Here is a tiny trained network, its code and every weight. The questions are about switching its units off for an input and a target symbol, where a switched-off unit gives its printed mean instead of its output.

import numpy as np


def w(rows, s, z=0):
    codes = np.array(rows[::2]) - 128.0
    scale = np.full(codes.shape[1], s)
    scale[-1] = z or s
    return codes * scale


def norm(h):
    return h / np.sqrt((h * h).mean(-1, keepdims=True) + 1e-5)


def f(y):
    return y / 2 * (1 + np.tanh(0.7978845608 * (y + 0.044715 * y**3)))


def softmax(a):
    e = np.exp(a - a.max(-1, keepdims=True))
    return e / e.sum(-1, keepdims=True)


def log_softmax(a):
    a = a - a.max(-1, keepdims=True)
    return a - np.log(np.exp(a).sum(-1, keepdims=True))


def net(x, mask):
    ids = ['αγελπστ'.index(c) for c in x.split()]
    T = len(ids)
    res = E[ids] + P[:T]
    q, k, v = (norm(res) @ M[0].T for M in (Q, K, V))
    z = softmax(np.where(np.tri(T) > 0, q @ k.T / 2**0.5, -1e9)) @ v
    res = res + np.where(mask[0], z, O[0][:, -1]) @ O[0][:, :-1]
    y = f(norm(res) @ A[0][:, :-1].T + A[0][:, -1])
    res = res + np.where(mask[1:13], y, B[0][:, -1]) @ B[0][:, :-1]
    return log_softmax(norm(res)[-1] @ U[:, :-1].T + U[:, -1])


Q, K, V, O, A, B = {}, {}, {}, {}, {}, {}
E = w([
[32,175,68,209,32,93],'α',
[74,113,154,158,249,122],'γ',
[179,164,98,90,80,144],'ε',
[146,22,160,139,134,184],'λ',
[124,111,172,97,122,201],'π',
[207,160,101,131,120,166],'σ',
[223,156,51,141,129,110],'τ',
],0.016)
P = w([
[138,83,111,42,67,2],'0',
[214,117,219,121,215,136],'1',
[192,142,127,23,203,17],'2',
[158,120,132,80,171,71],'3',
[147,89,31,161,86,100],'4',
[155,216,83,61,125,41],'5',
[142,43,177,125,134,159],'6',
[220,163,81,175,127,112],'7',
[183,254,126,157,123,115],'8',
[213,75,86,171,115,99],'9',
],0.0075)
Q[0] = w([
[144,2,72,202,91,181],'head 1',
[27,225,90,169,129,162],'head 1',
],0.0084)
K[0] = w([
[170,152,197,254,133,183],'head 1',
[187,242,90,114,167,151],'head 1',
],0.0055)
V[0] = w([
[175,132,150,58,50,198],'head 1',
[2,124,155,71,115,174],'head 1',
],0.0086)
O[0] = w([
[106,127,45,148,175,253,200],'head 1',
[180,178,95,129,26,217,3],'head 1',
],0.015,0.0037)
A[0] = w([
[52,121,156,115,137,186,4],'neuron 1',
[255,160,125,61,87,157,192],'neuron 2',
[145,153,86,69,252,149,127],'neuron 3',
[101,17,188,117,118,172,48],'neuron 4',
[52,105,252,89,143,121,192],'neuron 5',
[140,23,156,79,110,158,100],'neuron 6',
[160,61,164,113,203,196,151],'neuron 7',
[113,77,156,81,200,67,121],'neuron 8',
[148,36,179,62,166,75,3],'neuron 9',
[164,56,111,104,204,142,100],'neuron 10',
[149,198,120,49,162,196,72],'neuron 11',
[148,48,192,98,190,153,128],'neuron 12',
],0.0099,0.0053)
B[0] = w([
[144,169,21,75,196,46,125],'neuron 1',
[172,151,94,231,229,57,218],'neuron 2',
[102,30,53,51,59,72,254],'neuron 3',
[145,48,228,125,195,113,160],'neuron 4',
[254,204,174,152,155,218,181],'neuron 5',
[67,157,188,132,144,38,163],'neuron 6',
[215,70,88,129,103,86,246],'neuron 7',
[140,160,167,119,215,180,203],'neuron 8',
[46,164,175,51,166,225,156],'neuron 9',
[112,27,133,32,97,161,222],'neuron 10',
[169,181,93,188,114,56,165],'neuron 11',
[121,26,126,89,167,134,208],'neuron 12',
],0.0082,0.0079)
U = w([
[145,124,161,227,185,76,140],'α',
[89,84,160,144,80,101,223],'γ',
[149,189,32,195,127,242,95],'ε',
[158,141,117,150,2,60,95],'λ',
[48,115,117,122,170,95,65],'π',
[192,210,208,151,107,54,109],'σ',
[76,109,93,157,51,145,252],'τ',
],0.0087,0.003)

Each question gives the input, a string of symbols that net reads in full, and the target symbol t.
The units are the heads (2 rows each of Q, K, V and O) and the neurons (one row each of A and B). Each row of codes is followed by its name. A weight is (code - 128) times the scale printed after its matrix; where a second scale follows, it is the last column's (O, A, B and U).
mask holds one flag per unit, heads first, then neurons. A switched-off unit (its flag False) gives its mean, the last column of its rows in O or B, instead of its output. The means were averaged over made-up inputs and are rounded, as every weight is.
A unit's drop is (log p(t) with every unit on - log p(t) with that unit switched off) / (log p(t) with every unit on - log p(t) with every unit switched off).
The circuit of an input: a set's keep is (log p(t) with only the set's units on - log p(t) with every unit switched off) / (log p(t) with every unit on - log p(t) with every unit switched off). Starting from the 12 units with the biggest drops (on a tie, the unit counted first), units are removed one at a time, each time the one whose removal leaves the highest keep (on an exact tie, the one counted first), for as long as the keep stays at least 0.8.
circuit, biggest first: the units of the circuit, biggest drop first
unit that matters most: the unit with the biggest drop
top k neurons: the k neurons with the biggest drops, biggest first
drop of u: that unit's drop, to one decimal
input γ σ α α ε σ τ ε σ ε, target π: top 3 neurons -> neuron 9; neuron 5; neuron 7
input γ α α, target σ: circuit, biggest first -> head 1; neuron 3
input σ π λ ε γ ε α, target ε: circuit, biggest first -> head 1; neuron 3
input γ α π α α λ ε, target α: unit that matters most -> neuron 2
input τ τ ε τ π τ σ α, target α: top 2 neurons -> neuron 3; neuron 10
input τ τ τ, target π: circuit, biggest first -> head 1; neuron 9; neuron 2
input ε α τ α, target α: top 3 neurons -> neuron 3; neuron 5; neuron 10
input γ γ α σ ε α γ α τ σ, target σ: top 2 neurons -> neuron 3; neuron 12
input π π γ, target τ: circuit, biggest first -> head 1; neuron 3
input τ α α τ α τ λ π ε, target π: top 2 neurons -> neuron 7; neuron 3
input α α α, target λ: drop of head 1 -> 1.0
input γ τ τ, target σ: drop of neuron 3 -> 0.1
input π π α ε α, target ε: drop of head 1 -> 0.6
input τ ε α τ, target π: unit that matters most -> head 1
